Each row of numbers belongs to one of the elements below and depends on some of the facts about them. Some rows are named. Which element is each other row?

How the elements are related:
groplan	ψ	pleke; rofle	ψ	pumuvi; grozos	ψ	zapibre
lisuk	ψ	nistuplin; zira	ψ	ligrus; groleme	ψ	ligrus
klebon	ψ	bosku; tostu	ψ	zapibre; lostul	ψ	ligrus
tefem	ψ	zapibre; regrak	ψ	bruger; ligrus	ψ	pumuvi
masare	ψ	sises; gretrar	ψ	degagus; falalar	ψ	ligrus
bosku	ψ	nistuplin; gubegal	ψ	bosku; sises	ψ	flabin
draplor	ψ	grutes; nefla	ψ	bosku; gibru	ψ	degagus
vimok	ψ	bruger; dedres	ψ	bosku; lotrir	ψ	bosku
klisko	ψ	sises; gavo	ψ	nistuplin; gumar	ψ	pleke
broska	ψ	flabin; plokan	ψ	flabin; plezan	ψ	pumuvi
degagus	ψ	zapibre; stiklik	ψ	bosku; kleda	ψ	nistuplin
drikek	ψ	bosku; silur	ψ	bruger; flestem	ψ	rofle
trosen	ψ	nistuplin; braflusker	ψ	pleke; fleman	ψ	sises
tubradrur	ψ	zapibre; stetimel	ψ	broska; staso	ψ	tubradrur
kliplu	ψ	flabin; ploga	ψ	bosku; tenek	ψ	tubradrur
siflor	ψ	ligrus; nikline	ψ	pleke; nedel	ψ	pumuvi
regra	ψ	nistuplin; vukan	ψ	bosku; liskel	ψ	sises
dripum	ψ	grutes; skiges	ψ	broska; bruger	ψ	nistuplin
tronus	ψ	degagus; pleke	ψ	flabin; toskebrer	ψ	grutes
trola	ψ	broska; fogum	ψ	bruger; fabezuk	ψ	ligrus
zipluklel	ψ	dripum; vupo	ψ	rofle; lurum	ψ	bosku
skupek	ψ	nistuplin; grebril	ψ	rofle; bastiklur	ψ	tubradrur
grozos	κ	tefem; grozos	κ	lurum; lisuk	κ	zira
lisuk	κ	klisko; lisuk	κ	ligrus; lisuk	κ	lotrir
tostu	κ	fabezuk; tostu	κ	gibru; tostu	κ	nistuplin
regrak	κ	drikek; regrak	κ	dedres; regrak	κ	lurum
sises	κ	zira; nefla	κ	siflor; nefla	κ	skupek
nefla	κ	skiges; nefla	κ	ligrus; broska	κ	gibru
plezan	κ	zira; plezan	κ	degagus; plezan	κ	vukan
silur	κ	vupo; silur	κ	masare; silur	κ	groleme
silur	κ	nedel; flestem	κ	zira; flestem	κ	liskel
flestem	κ	bruger; flestem	κ	plokan; flestem	κ	gibru
flestem	κ	lurum; trosen	κ	lostul; trosen	κ	zipluklel
trosen	κ	flabin; trosen	κ	groleme; braflusker	κ	tronus
grutes	κ	ploga; grutes	κ	pumuvi; kliplu	κ	kleda
nikline	κ	groplan; nikline	κ	vimok; nikline	κ	masare
trola	κ	falalar; trola	κ	stiklik; fogum	κ	skiges
fogum	κ	bosku; fogum	κ	stiklik; grebril	κ	zipluklel
grebril	κ	draplor; klebon	Θ	siflor; klebon	Θ	gretrar
lotrir	Θ	groleme; gavo	Θ	grebril; gumar	Θ	fleman
plezan	Θ	pleke; plezan	Θ	nefla; stiklik	Θ	kleda
stiklik	Θ	zipluklel; stiklik	Θ	gibru; stiklik	Θ	gubegal
silur	Θ	nefla; silur	Θ	grebril; trosen	Θ	zira
trosen	Θ	vimok; grutes	Θ	sises; tubradrur	Θ	drikek
kliplu	Θ	zapibre; kliplu	Θ	flestem; tenek	Θ	rofle
nikline	Θ	skupek; regra	Θ	bastiklur; vukan	Θ	falalar
liskel	Θ	nefla; liskel	Θ	ligrus; toskebrer	Θ	vimok
toskebrer	Θ	gibru; toskebrer	Θ	staso; trola	Θ	siflor
trola	Θ	tostu; trola	Θ	drikek; trola	Θ	groleme
fabezuk	Θ	vimok; fabezuk	Θ	bosku; vupo	Θ	tefem

Named rows:
[-57  18  30   7  -3 -18  10  58 -16 -14  -4 -25  18  50  -6  30 -41  18
  -2  15] : vimok
[-18  42  14 -38   4  -8   6  45 -26 -11  24 -23  17  22 -33  37 -34   7
  28  24] : bosku
[-36  42  -4 -24   3  23   9  24 -21  10  18  -3   3  46 -16  38 -26 -16
  23  23] : skupek
[-45  27  -1 -27   8   8  15  16   2  11  34 -12 -11  54 -20  -4 -18   1
  10   6] : tenek
[-41  38 -32  -5  -7  15  13   0 -43  -4  29 -21  14  47 -74  37 -16  12
   1  24] : siflor
[-48  23   3   2  -9 -23  18  27 -35 -20  -2  13  11  71 -24  24 -36 -32
  17  22] : draplor
[-51  66   7 -19 -11   8   5  11 -32 -13  10 -17  -7  27  -3  -7 -17 -21
 -13  -5] : regrak
[-50  18 -25 -23 -22 -16   6  55   2   2  42   5  -1  20   0  10 -42 -18
  -8  28] : tronus
[-41  54  -6  13  12  30   7  46 -34 -27  36 -24  -9  77 -16  32  -9 -37
  -3  17] : kleda
[-36  33  -1  -6   3  23   7  24 -28   6  36   3  12  27 -49  14 -32 -14
  -8   8] : klisko
[-47  19  13  -1   5 -11   5  37 -16  -9   0  22 -10  33 -32   5  -9 -31
  17  21] : fleman
[-25  42  10 -43 -16  16  13  18 -24  -2   4  -8  15  11 -18  19 -52   9
  22   2] : ploga
[-50  13  -7   8   9   1  29   5 -26   4  32   9   0  69  -8  31 -40  22
  32  13] : vupo
[-27  44  22 -18  -5 -20  12  49 -46 -14  29  19 -15  10 -15 -25 -14 -14
 -29  27] : broska
[-47  53   3   0  -9  14   6   3 -45   8  24   0 -12  34 -16 -12 -16 -10
   2 -20] : flestem
[-39  33  11  -1 -13 -16   9  35 -10   7  27 -23  14  38 -29   4 -23 -21
   8  -1] : staso
[-31  40  30 -51 -16 -22  19  36 -37   2  14  20 -40   9 -12 -10  -2  15
 -19  27] : grutes
[-45  43  -4  11  12 -19  15  15 -27   5  38  -2  20  31 -40  38 -58  -2
   7  10] : flabin
[ -5  22  27  22 -17  -1  10   3 -50 -31  34  -1 -42   9  -3 -34 -47   7
  35  27] : grebril
[-10  19  34  -5 -15  18  14  38 -46 -43   8   2 -46  16  -8 -36 -38  19
  13  22] : gavo
[-40  14  31  -3  -4 -23   6  54 -29 -21  16  -5  -2  17  -6 -23  -6  14
 -13  26] : toskebrer
[-19  34   5 -27   8  18   9  48 -21  -4  11 -25  14  26 -17  38 -33   7
  35  27] : stiklik
[-13  27  10 -16 -12  -9  11  53 -20   5  37  17 -20  50  -2 -33  -7 -30
   1  23] : bastiklur
[-40  28  -4 -27  -9  22  13  14  -8   6  30  -2   0  69 -18   0 -16 -17
   9 -22] : tefem
[-29  39   5 -32 -12  25   4  41 -34 -21  23 -16  10  53  -6   4 -46  -9
  16   0] : lurum

Rows to name:
A row may be one of the elements named above.
[-33  37  17  21  26  23   8  51 -35 -33  35   5 -32  40  -8 -29   1 -37
 -14  27] : kliplu
[-37  40  -5 -47 -13 -17   8  -2 -41   7  26   2  12  19 -59  44 -38  19
  -3  -2] : pumuvi
[-41  28 -11 -22   5   4  15  16   2  -2  33 -14 -10  55 -24   0  -5  -3
  12   8] : tenek
[-40  37 -15 -38  12  24  25  31 -21 -33  17 -22  -6  44 -46  25 -33  15
  15  26] : lotrir
[-36  43  -4 -49 -15 -15  12 -12 -43   8  18   7   7  15 -51  48 -41  18
   3  -6] : pumuvi
[-55  31 -30   5  -2   2  45  -1 -51 -20  34 -20  19  51 -71  29 -37  18
   5  17] : groleme
[-42  58 -23   5  37  12  16  25 -28  -9  29 -26  10   7 -82   6   7  11
  -9  31] : trola
[-48  61 -14 -11 -17   5  12  10 -27  -2  24 -24   3  38 -51 -19  -6 -24
 -16 -11] : tostu
[-25  51  25 -22  -2 -18   4  53 -48 -13  38  17 -11  14 -17 -26 -17 -19
 -25  17] : broska
[-38  58  -6  17   9  31   1  48 -33 -27  31 -22  -5  74 -16  25  -5 -35
  -4  15] : kleda
[-41  49 -18 -37  -6  28  33  34 -37 -42  18 -22  -3  49 -59   9 -36   7
 -13   6] : drikek
[-42  54 -18  -5 -11  -2  15  11 -18   9  26 -18   8  46 -51   7 -13 -19
  -1   2] : gretrar
[-31  36 -10 -25   3  25   6  30 -18   9  19  -3   3  44 -17  43 -22 -15
  20  16] : skupek
[-43  36 -10   9  -6 -12  16   6 -37   3  25 -16  21  51 -14  27 -49 -18
   6   5] : zipluklel
[-40  52 -22  -9 -12  -8  11  18 -18   3  31 -25  19  38 -54  -4 -19 -24
   2   2] : gretrar
[-54  15  24 -10  -6   0   6  37 -29 -13  25 -18  11  61  -5  24 -15  24
   7   3] : fabezuk
[-46  29   2 -22   4   3  16  14   2   8  36 -14 -15  52 -24  -1  -8   1
  19   5] : tenek
[-45  37 -28  -4  -7  18  12   5 -48  -3  25 -21  14  48 -68  42 -20  10
  10  27] : siflor
[-26  53  22 -22  -6 -23   6  53 -46 -25  32  15 -22   4 -17 -19 -14 -16
 -21  24] : broska
[-25  36  -9 -39  -8 -19  31  50 -21 -33  30 -11 -34  32 -58 -10  -2  16
 -19  28] : tubradrur
[-48  70  -1 -20   1  17   6  19 -37   0  18 -18   4  25 -20 -11 -21 -22
  11   3] : lisuk
[-49  45 -13 -18   6  -7  10   0 -36   0  39  -1 -11  35 -15  37 -21   9
  18  -6] : rofle
[-43  63  -9  -2   9   9   8  19 -36   6   4 -22   2  16 -16  25 -18 -27
  10  20] : fogum
[-48  47  -9 -32   9  20  17  31 -24 -31  19 -25  -9  24 -21   7 -34   9
  21  22] : klebon
[-29  15   6  -3   0 -15   0  43 -30 -16 -16  20   9  41 -63  35 -10 -31
  14  27] : skiges
[-21  52  25 -18  -3 -17   7  52 -46 -22  33  16 -11  15 -16 -33 -17 -15
 -16  28] : broska
[-40  55 -11  10   7  31   2  46 -33 -28  33 -20  -7  76 -14  30  -7 -33
   0  17] : kleda
[-49  26 -23  11  -9  -9  15   0 -50   2  31  -5  12  63 -19  35 -52   2
  28  11] : lostul
[-44  40   2  -1   8 -16  17  22 -25   1  34  -3  22  33 -46  43 -49  -8
   5  13] : flabin
[-43  37   5  -3 -13 -17   7  21 -16   7  25 -23  23  41 -30   8 -11 -14
   2  -6] : staso
[-40  47 -12 -39  11  22  19  31 -25 -28  21 -21  -9  33 -15   3 -33  11
  22  16] : klebon
[-32  24   9 -42   6  35  10  35 -15 -19  15 -15 -15  53  -3  20 -39  13
  28   9] : vukan
[-37  53  -5  19   9  38   4  46 -31 -30  35 -21 -10  78 -22  28 -10 -35
  -2  14] : kleda
[-52  22  -5  -6 -10   6   2  22 -47  -6  30 -15  17  54 -27  28 -26  16
   9   2] : zira
[-38  24  13 -14 -16  -1   6  29 -12  -4  29 -22  18  57 -35  -1 -20  -4
 -10 -13] : gibru
[-43  34   3  -9  -9 -17   3  26 -11  -3  32 -23  14  39 -28  13 -20 -14
   3  -3] : staso

The same elements again, as new rows of numbers:
Some rows with their names:
[-38   8  -3  33 -17  34 -13 -26  30  27   1   6   8  -6   0 -31  -2 -18
 -27 -21 -13] : silur
[ -6   5 -20 -17  31   0 -38   4  25  14   9  14 -18  19 -12  -4 -15  20
  20  17  13] : pleke
[-21  13   4  38 -14  29 -13  -4   2  26 -13   8  22  17   9 -35  -6 -24
 -16  25  10] : grebril
[-10 -70 -18  26  -1   7  13 -31  -5 -11   2  -6 -23  -2  -2  17  -3  36
 -25  -5  13] : trola
[-26   5  -5 -35 -21  -4 -19 -16  35   2   2  16   7 -16   4 -11 -21 -30
 -11 -21  25] : trosen
[-27  17 -29 -10 -18 -24 -14   7  -3   7  -9  14   7 -10  -6   9 -11 -42
  15  10   4] : nedel
[ 16  55  24   9  -5 -21  -2  34 -22  -6 -31   1  14  -3 -10  19   4  20
  11  28   7] : zira
[ 16  -2  -7   3  15 -26  32  26 -17 -18  -3  24  24  23 -16   4  -5  19
   6  21 -10] : gibru
[ 25   9  19 -32 -17  25  20 -14 -34  13  -2  18  20  11 -21  24  -4  27
  -2 -15  24] : tostu
[ 27  24  16  17   0  15  -3   8   1  -7   6   3  17  16 -22   2  -3  -4
  10   4  15] : staso
[ -4  -1  -4 -34  20  17  -7  -6  -5  46   4  -3  -3  18  20 -26   7  28
  -2  -4 -17] : broska
[  1  17  16  23  -6  18  -5  -5  25 -25 -10  -8 -38 -18  -9  34  -1  30
   8   6   3] : skiges
[  2  35  -5  16 -34 -18  10  -8  17  13 -11  20   2  -7   4  23  20  22
   0   2  -9] : fabezuk
[  4   4  -6  43 -53  10  -7  12 -35  24 -29 -11   0  14   4  52  -6 -28
  16  -2  22] : groleme
[-29  18   3   3  -6  -5  -5 -22  -5   5 -20   9  11 -14   0 -57  21  44
 -24   9   2] : plezan
[-20  -3   0 -70   1 -22 -10  26 -13   6  23  23 -28 -13 -12   2 -14  19
   9 -14 -20] : bruger
[-19 -33 -19 -16   4  20   5 -30 -72 -24 -15  23  -7  15  -9 -29  24   1
  10 -30  -1] : tubradrur
[ 33 -15  15  17  13 -12  31  10   0 -19 -11  15 -25  18 -32 -33  -2 -38
 -18  18   2] : bastiklur
[ -1  -9  13 -30 -10  -4   5  19  12  12 -17  -5  41  15  18   0  10   5
   0 -12 -39] : lurum
[-12   1 -17   7  45  36  33  13 -32   1  26   2  47 -31   7  35 -14  11
   0  23 -35] : tefem
[ 16 -46 -10  24  -8  -5  41 -31 -10  16  -1 -13 -49 -32  25 -13  -7 -49
 -11  -4  19] : nikline
[ 25 -37  -6   7  11 -26  30  22 -27  16   9  14  23  18  17  25 -21  15
  -5   0  -8] : drikek
[ -7  68   5   8   8   4  -5 -34 -14 -11  16  -8 -30  24   2  27  10 -22
   8 -20   4] : dripum
[  0  43  -6  12  -6 -15  22 -19  46  19 -19  23  -3 -13  -2   8   6  57
   7  -5 -23] : liskel
[ -7 -49   9  28  -2 -14  -8 -13 -20  -1 -13  -3  21   5  26   0  16   5
  -3 -36  -2] : klebon

Rows to name:
A row may be one of the elements named above.
[-16  20  -8  31 -13  35 -17  -1  24  48 -13  12  37  11  -8 -23  -2 -30
 -15  15  -2] : grebril
[ 16 -61  47 -56 -15 -28   0  11 -25 -31 -22  -2 -48 -29  22  22  -5 -18
   7  18   7] : skupek
[-10  26 -21  24  41 -20  14 -39 -34   6  41 -14 -10   7 -15 -21  10  -9
 -12 -17   0] : grutes
[  6   9  17  16 -21 -30   0  -5 -27 -19 -17  10  -1  -6  18  22  -5  49
   4 -33  11] : lotrir
[ -9   0  -9 -64   7   5 -12  -4 -40 -30  -3  26 -18 -20  -6 -25  -3  21
  24 -16   9] : degagus
[-15 -11  -6  55   3 -21   7 -25  19  -8  17  19  -4 -15 -14 -19   3   5
 -17  -6 -13] : gavo
[  0  47  12   8 -11 -17   4  31 -10   3 -21  -7   1   1  -9  34  13  30
   2  25  10] : zira
[ -6 -20  18   7  11  -2  15   6 -15 -16  10   0  -7 -20  10 -21 -19  41
 -51  -3  -6] : lisuk
[ -7 -12  11  41  33  -4  -8   2  36 -31   5  16  10  -3  -6 -14 -24  22
 -51  22  21] : nefla
[-12  -4 -34 -27   4   6 -19   5  12  32  -6  -1 -33   4  15 -11 -21 -18
  28  -2  17] : flabin
[ -6  -9 -11  -8  43  45  42   4  -4   0  21  11  45 -44   6  36 -13  -1
  16  26 -35] : tefem
[ 18 -11   5  37  25  -8  -5  10  -1 -16  22   6  23   9  -3  -1 -22  -9
  -8  15   9] : gubegal
[-24  18   2  20  12   4 -33  27 -30   3  -3   2  -6   5   6 -23  27  26
 -13  40 -11] : ligrus
[  1 -25   6 -26  -9 -23   0 -20  41   6  10   7 -27 -11 -12 -19  -1  -6
  15  15   7] : gumar
[ 18  13 -12  -9  35  10  11  10 -27  20  11  -9 -22   0  -1 -24 -18  61
 -15  20   3] : sises
[ 22 -10  -3  19  29  -5  31 -18  25  10  30 -20  -7 -44   3 -18   0 -24
   8  16   6] : kliplu
[ -3  15  -5 -19   7 -15  31  27 -30  -2  12  22   9  28 -28   5 -11   6
  -8  19 -17] : gibru
[ 47  22  21 -10  30  54  16   9 -12 -24  28  10 -15 -17  -2   5  -1 -32
  26   3  -3] : zapibre
[  9 -32  46 -59   7 -15  -5  18 -24  -9 -19   2 -51 -24  17  22  -6 -23
  10  15  10] : skupek
[ 24  47 -10 -17 -35 -19  14  -7  46 -43   8 -28  -9 -17 -23 -28  27 -18
  19 -31  13] : tenek
[-23 -36   4  20   5  -1 -23   4  27 -40 -15  -2   3   9  22   5  11  -6
  -5 -10 -14] : stiklik
[ -4 -54   3   7 -10  -3 -14 -25 -23   5 -10   1  44   7  20  -4   6  11
  -1 -31   1] : klebon
[-14  15 -21 -66  12   2 -13  12 -45 -29  -7  22  -4 -15 -11 -23  -5  23
  20  -1   1] : degagus
[-49   8 -39  37   9  50   3 -13 -46  19  -4 -18  49 -53  39  -1  12 -31
  14  -1 -27] : vupo
[ 34  39   0 -56  -5   8 -26  22  18   3  15 -34 -15  22  -5 -34  36 -37
   0   7   8] : rofle
[-12  14 -19 -68  19  -7  -6   9 -42 -39  -5  16 -17 -16 -20 -21  -9  11
  23   1   2] : degagus
[ -1 -29  -7 -35  -4  19 -10  -4 -24  -9  -7  22  13   8  -3  20  -5 -17
  23   9  17] : gretrar

